Each row is followed by its class.
[  59  -23  -38  119   90  -11    7  -43    6 -165 -125  224  128 -167
 -154 -111   87   66   66   25  -61 -119 -219   47 -154  -33  -55 -150
  -50 -118  155   13] | fud
[   9    1  -12   29   -3   14  -35  -16   -9   15  -62  228   -3  -61
  -61  -25   53   46   43   23  -25  -84  -96  -51 -108  -91  -48  -78
   39 -319  -47  108] | zeku
[-128   -9   40  -72 -100   26  -34    0   89  267  157 -266 -269  300
  220   91  -75  -72  -22  -13  -12   85  138  -49  -38  -85  155  136
   35 -183  -98  -45] | dul
[ -25  -14  -53   63  103 -100 -104  -34  -16  -22   86   -5   37 -104
    7   49  -22   72  -81   46  -39   -2   -6  181   84   11 -131  -57
  -18   92  -64  -68] | paz
[  59    1  -15    2   55  -17  -31  -44  -31 -214 -111  183  197 -172
  -71  -68  109   71    3  -41  -15  -71 -211   56  -47   54  -27 -139
    9 -305  -19   26] | Zilu
[ -38  198   21 -155   83  -24  -79  -46  101  114    5  -21  -71   40
  -13   54    3 -154  -38  118   49  141   61   57  -74   23  107   29
   -8   80 -186  -73] | paz
[ -24 -128   54  241  197  -77  -94 -104 -120 -263  -36  290  224 -391
 -260 -198  -57  158  -11   31 -171 -282 -290  267  -55 -109 -258 -436
  187 -459  236  139] | paz
[  83  272   -2   11   97  -30   21  -33   71 -527 -105  274  342 -435
 -114  -44  173  -63 -111  -70    8   11 -183  139   76  109 -128  -61
 -112 -144   47   88] | Kozu
[-181 -319  -64  173  -14  -89 -210   -1  -87  506  300 -150 -243  178
  282   62 -254  289   17   51 -135 -144   60   -1   40 -303 -201  -99
  267  -89  -40   11] | Bome
[  52  102  -46  207  216 -206 -100 -116  -15 -506   52  115  313 -521
  -84   19  114   96 -189  -48 -122  -74 -156  271  242  143 -284 -208
 -107   50  175   -5] | Zilu
[ -98  -67   -2 -123  -86   83  -45   29   44  625   68 -106 -475  397
  386   23 -114  -82  153   39   39   62   51 -142 -145  -71  188  123
  141 -217 -192  -80] | dul
[ -38 -137   51  266  171  -58  -85 -104 -169  -89  -32  277  157 -321
 -233 -207 -136  167    7   37 -162 -275 -281  199 -112 -151 -218 -466
  234 -423  224  110] | paz
[  2  30   3  62  67  89   0 -35  37 112  19 -15  29 -27 118  21  24  28
  99 -23 -37  14 -61 -16 -23 -29  33  13  13  66  28  41] | Bome
[ -94 -232  -12   -4   34  -20 -175  -18  -66  395   12   17 -161  156
  -11  -34 -144  104   79   -1 -112 -180  -17    8 -172 -204   18 -198
  200 -203  -43  -30] | Bome
[  51  155  -54  146   97  -83  -42    0  -22 -256  -49  196  187 -372
  -14  -50   64  154  -61   -9  -73 -114 -185  120  115   15 -197 -173
    1 -189   71   96] | dul
[ -85 -223  -75  209   12  -79 -138    6 -152  306   -7  224 -124  -37
  146  -54 -171  302   58   47 -172 -251 -110   -9  -21 -323 -206 -260
  346 -387   23  168] | Zuv
[ -35  154   22   -3  -26   15  -48   -5   64  121   29   78  -67  -22
  138   72   37   43  -23  -24   10   60  -25  -62   -1  -63   -5   73
   76 -186 -129  109] | zeku
[  75  368  -60  -77   13  -93   35  -74  137 -504  -83  229  262 -344
  -80   53  250  -23 -133  -52   25  110  -80  134   31  136  -31   67
 -204 -124  -30   56] | Zuv
[ 190  111   -3  243  256  -20   59  -82  -57 -604 -246  367  478 -630
 -277 -185  196   68  -14  -59 -103 -169 -357  279  120  213 -192 -291
 -177  -13  318   20] | dul
[ 104  320   13    5   23  -23   32  -27   36 -355 -117  184  172 -343
  -97  -50  141   33  -40  -27  -49   32 -124   95    1   23   11  -40
  -27 -193   51  135] | kudib
[ -44 -241   22  188   69 -108 -188   -2 -135  275   68  -53  -85  -90
  136    3 -262  235  -41  -31  -84 -118   -4  139  124 -120 -134 -132
  222  169    6   -5] | paz
[  -3  320   53  -94    6  -53  -70 -113  195 -141  113 -159   34 -162
  100  139   36 -127 -158 -139   43  239  113   99   71  150  107  201
 -150  273  -35  -70] | Bome
[ -45  328  -32 -186  -85  -12    4   33  231  -96   71 -236  -82  127
   92  225  111 -185 -176 -142   59  273  139  -83  -14   80  156  188
 -149   22 -171  -39] | Kozu
[ -85   -5  -35   68  -66    8  -60   57    0  295  147   60 -253   89
  251   -2  -66  124   87    9  -26   13  -75  -83   -6  -68 -146   37
  146 -176  -91   99] | gid
[ -91  -99   -3 -165 -242  106  -47   93   54  558   98 -141 -485  457
  403  110 -100  -30  114  -16   44  146  180 -217  -70 -211  226  278
  171 -163 -299   54] | kudib
[ -21  186  -26  -78   18  100   69  -24  186   92   68  -87 -108   87
  212   59   69 -190  103   54   97  205   47  -98  -90   67  116  250
 -163  172 -151   -9] | Kozu
[  22 -103  -24  224   95 -170  -78   -6 -146 -275  -93  236  205 -349
 -167  -64  -16  223  -59  -56 -229 -185 -263  139    7 -145 -187 -475
  191 -298  241   93] | kudib
[-173 -257  -42   89 -122   -2  -72   81    3  553  156 -189 -476  368
  381  118 -196   74   77  -75  -61   18   45 -199  -20 -240   11  -15
  321 -136  -67   46] | fud
[ -17 -233    1  309  145 -170 -164  -38 -150  -62   42  175  167 -320
  -43  -14 -110  308  -46   -9 -184 -230 -150  166  127 -112 -316 -291
  134    1  175   57] | zeku
[ -22  133    2  -17  -20  -52  -93  -20   19  -90   -8   86  -18 -117
   36   13   15   72  -71  -77  -27   19  -83   46   25  -72  -68  -17
   86 -407  -93   89] | fud
[ -26   17   10  115  115   89   40   -7  -13   96  -42   68   39    8
   32 -100   24   26  145   86  -45   -8 -173  -44  -80  -15  -69  -32
   56  -11   24   68] | gid
[ -95   54  -25  -86 -137  -13  -27   57  108  295  139 -346 -328  324
  381  188  -67  -81  -33  -78   27  212  166 -203   86  -37  166  160
  113  130 -212  -45] | Zilu
[ 101  101  -30  118  176   60   37  -68   38 -266 -135  261  245 -274
 -149  -68  179  -25  109   73  -49  -54 -215   -9  -82  132  -59 -121
 -161  116  142   55] | Zilu
[ -62 -288  -20  268  119 -144 -172  -22 -162   76   45   49    8 -200
   39  -69 -179  273  -50  -57 -157 -224 -128  185  158 -112 -264 -308
  187 -139  127   10] | dul
[-146 -355  -22  196  -67 -110 -139   12 -101  468  179 -180 -295  152
  406   55 -301  299   33  -50 -106  -70   86    2  146 -249 -126  -21
  313   26  -45   41] | Zuv
[ -34  195  -59 -122 -118    2  -19   41   62  102   73  -41 -166  103
  183  169   63  -32  -82  -46   33  182  102  -96   78  -24   94  196
  -15 -130 -199   40] | Keb
[ -16 -172    5  127  173 -110 -139  -67  -63  117  -57  307   77 -153
  -52  -86   13  108   57  154 -124 -222 -207  116 -179 -140 -110 -256
  149 -261   76   55] | kasi
[-207    2   59  -15 -191   62  -34    3  125  581  356 -258 -470  341
  426   88 -212  -26   44   86   22  180  227 -139   28 -149  103  307
  155   84 -218   24] | Keb
[-224   76   22 -260 -232   24  -65   79  147  658  327 -554 -629  644
  507  216 -147  -87   22    6  148  353  411 -268   80 -121  274  450
   79  265 -390  -94] | Zilu
[ -36  -71  -21    5    5  124  -39   16    1  338   60  -99 -173  205
  224   11  -53   58  191  -50  -36   -4    0  -82  -50  -97   63   61
   26  -12  -85  -12] | Bome
[  65   25    2   17   13  -23  -44    3   15  -11  -71   80  -37  -92
  102   13   55   49    2   10   -5    0  -43    5   43  -40  -21    4
  108 -190  -39  136] | kasi
[ -68   94   -3  -69  -59 -125   11    4   93 -120   19  -95  -15   20
   86  137   56  -38  -83 -135  -27  144   17   -8   18   43   72   11
  -68   76  -41  -77] | Zuv
[-105  245   38 -205 -114  -19    3    6  230  121  220 -344 -282  235
  390  254   52 -241  -64  -57  109  375  276  -90  154  166  128  491
 -173  370 -313 -131] | zeku
[-130 -318    2  196 -129   52 -101  100 -101  770  200 -109 -477  272
  499   17 -299  253  141   68  -34  -78   30 -169   68 -313 -102   58
  391  -45 -186  125] | paz
[   8  106  -61  114  166   18  -33  -29   -1  -65  -75  259   87 -215
  -47  -95   61   52   79   39  -85 -114 -190   91  -51   53 -127 -170
  -20 -101  116   42] | dul
[ -16  142   -3    0  -14   40  -32    6   81  109   14  106  -59  -19
  204   75   47   23   58   11   -3   55  -24  -73  -29  -48   10  120
   54 -105 -122  123] | zeku
[  28  306   25  -71  -57  -15    8   39  107 -177  -19  -85   30 -137
  154  120   75  -43 -124 -134   62  187   50  -45  129   -1   71  189
  -40   13  -99  113] | Kozu
[ -32  239  -11 -194 -140  -18   58   14  222  -57  103 -321 -139  191
  223  232   96 -196 -121  -93  132  355  168  -98   65  104  207  337
 -140  163 -201  -94] | fud
[ 120  175  -85   28  191 -140  -69   -7  -56 -688 -223  208  388 -407
 -424   11  180   84 -133 -103 -171 -107 -197  276   22   87 -132 -406
  -51 -282  195   47] | paz
[ -57  116  -25 -122  -70  -28  -11  -15  137  174  266 -297 -253  190
  354  190  -11 -125  -47   64   68  280  212  -27  135   80   39  315
 -139  231 -224 -135] | kudib
[  64  409   28  -96  176  -88   -4 -122   92 -649  -58  151  400 -379
 -328   10  225 -150 -164   -5  -81   55 -113  257    7  162   19 -136
 -249 -260  101  -29] | Keb
[  71  245  -29   -1   59  -67  -54  -78   10 -446 -169  282  226 -363
 -169  -17  175  -26 -101  -74  -96  -13 -147  114   -3   61  -15 -126
   20 -322    4  117] | Zilu
[ -49   38    3   27  -50  -21  -32  -54   91  123  239 -132 -147   78
  174  100  -25  -72  -51   73  -35   56   99    0   73   -6   12   47
  -25  -28 -109  -51] | Zilu
[-108 -393  -59  208   10  -81  -92  116 -173  315  -20 -112 -155  153
  175  -73 -199  360   98  -38 -166 -215 -152  -30   14 -240 -126 -315
  383 -222  102   31] | dul
[ -16  -18  -32    7  -70  -79  -31   -3   12   83  122 -123 -129   38
  144  115  -41   13  -84  -51   -7  135   93   23  137   38   38  101
  -61  197  -61 -118] | Keb
[ -51   63   -9  -57 -131  -87  -14  -14  146   40  121 -270 -212  116
  314  157   -4  -14  -80  -77   26  224  186  -28  143   54   48  322
 -111  284 -149  -87] | Zuv
[ -26   96    7 -130  -72  -81  -58  -20  147  -41  122 -363 -152  141
  234  237   56 -142 -158 -134   40  264  217  -14  183  126  167  283
 -146  295 -158 -135] | Zilu
[  17  244   -6   32   12  -35   -4    0   46 -181  -36  149   42 -245
  116   -1   82  -13  -42  -17  -31   27  -87   42   91   22  -42   21
   15 -144   17   94] | dul
[ 118  347   -9 -191  -91   18   72    1  157 -205  -57  -26  -10  -65
  138   96  183 -152  -40  -39   93  283   36  -23   52   94  201  220
 -152  -22 -188    3] | kudib
[ 195  374   54   40  174  -94  117 -154   29 -899 -337  334  576 -654
 -445 -195  240  -64 -119 -121  -15   22 -253  266   37  231  -22 -196
 -276   66  271  -28] | Zuv
[ -14  -11  -65   52  -60   25  -14   22   -1  232   24   86 -199   39
  247   40    8   77   70  -51   22   18  -83  -72  -13 -109   -4   48
  126 -274 -105   92] | fud
[ -70 -469   -8  327  121 -111 -138   29 -226  199   31  -45    6  -47
   79  -94 -230  367   38   27 -193 -270 -160  156  113 -266 -241 -345
  358  -76  124   32] | paz
[-155 -117   20  -24 -109   10  -28    8   87  344  162 -204 -263  312
  211    7 -105  -26    3   49    6   33   85  -80 -125 -260  119   82
  151 -225 -148    7] | Kozu
[  72  155    8   44   24  107   40  -34   25   28  -47  151  -17 -120
   56  -17   27  -59   73  -20    3  100  -39  -22   -4   56   46   60
  -85  149    4   32] | kudib
[  51  278    5 -283  -41   -8   33  -31  214  -65  -85   -7  -97  100
  -10   92  204 -337  -70   -7  121  229  112  -16 -114  197  259  234
 -199  102 -209 -129] | kasi
[ -57  -83   13    6 -115  174   29   43   69  602   65 -251 -374  416
  375   20 -129   -9  218   49    2   89   77 -302 -135 -191  199  172
  143  154 -113   -6] | Bome
[-106 -485  -45  277  102 -149 -207  -10 -185  412  104  -83 -128   63
  141  -56 -294  352   36   66 -172 -259  -85  131   63 -330 -209 -327
  378 -183   44  -15] | fud
[ 135  333  -23  -11  164    4  109  -58  112 -568 -239  186  366 -396
 -183  -57  270 -134  -27 -145   32  122 -228  128  -45  249   47  -37
 -258  120  100  -26] | Kozu
[  25  183  -11  -85  -50  -80   14  -31  175  -94  140 -163  -96  -15
  151  117  100 -135 -119    6  122  215  195   50  126  174   41  341
 -233  403 -111  -96] | kasi
[ -50 -157    5  218   44 -142 -147  -21 -153  187   49   33   11 -162
   77   -6 -197  264  -87  -20 -125  -80  -72   76  134 -161 -125 -186
  206   33   22    4] | Keb
[-117 -335  -45  206   39   58 -122   21 -111  613   87  -42 -246  220
  273  -14 -227  233  183   57 -104 -156  -56 -150  -69 -221  -66 -135
  306  -29  -62   80] | Zilu
[  68  219   23   -3   45 -141  -35  -96   98 -481  108  -63  232 -314
  -48   51  119    5 -197  -17  -25  115   -2  240  148  156  -90   93
 -282   80   19  -92] | kudib
[   9   67  -18  -77   21  -21  -21  -45   79  142  -16  -39  -74   68
   74   83   64 -119   -4   87   31   90   32  -79  -78   53  154   62
  -38  139 -128  -76] | Zilu
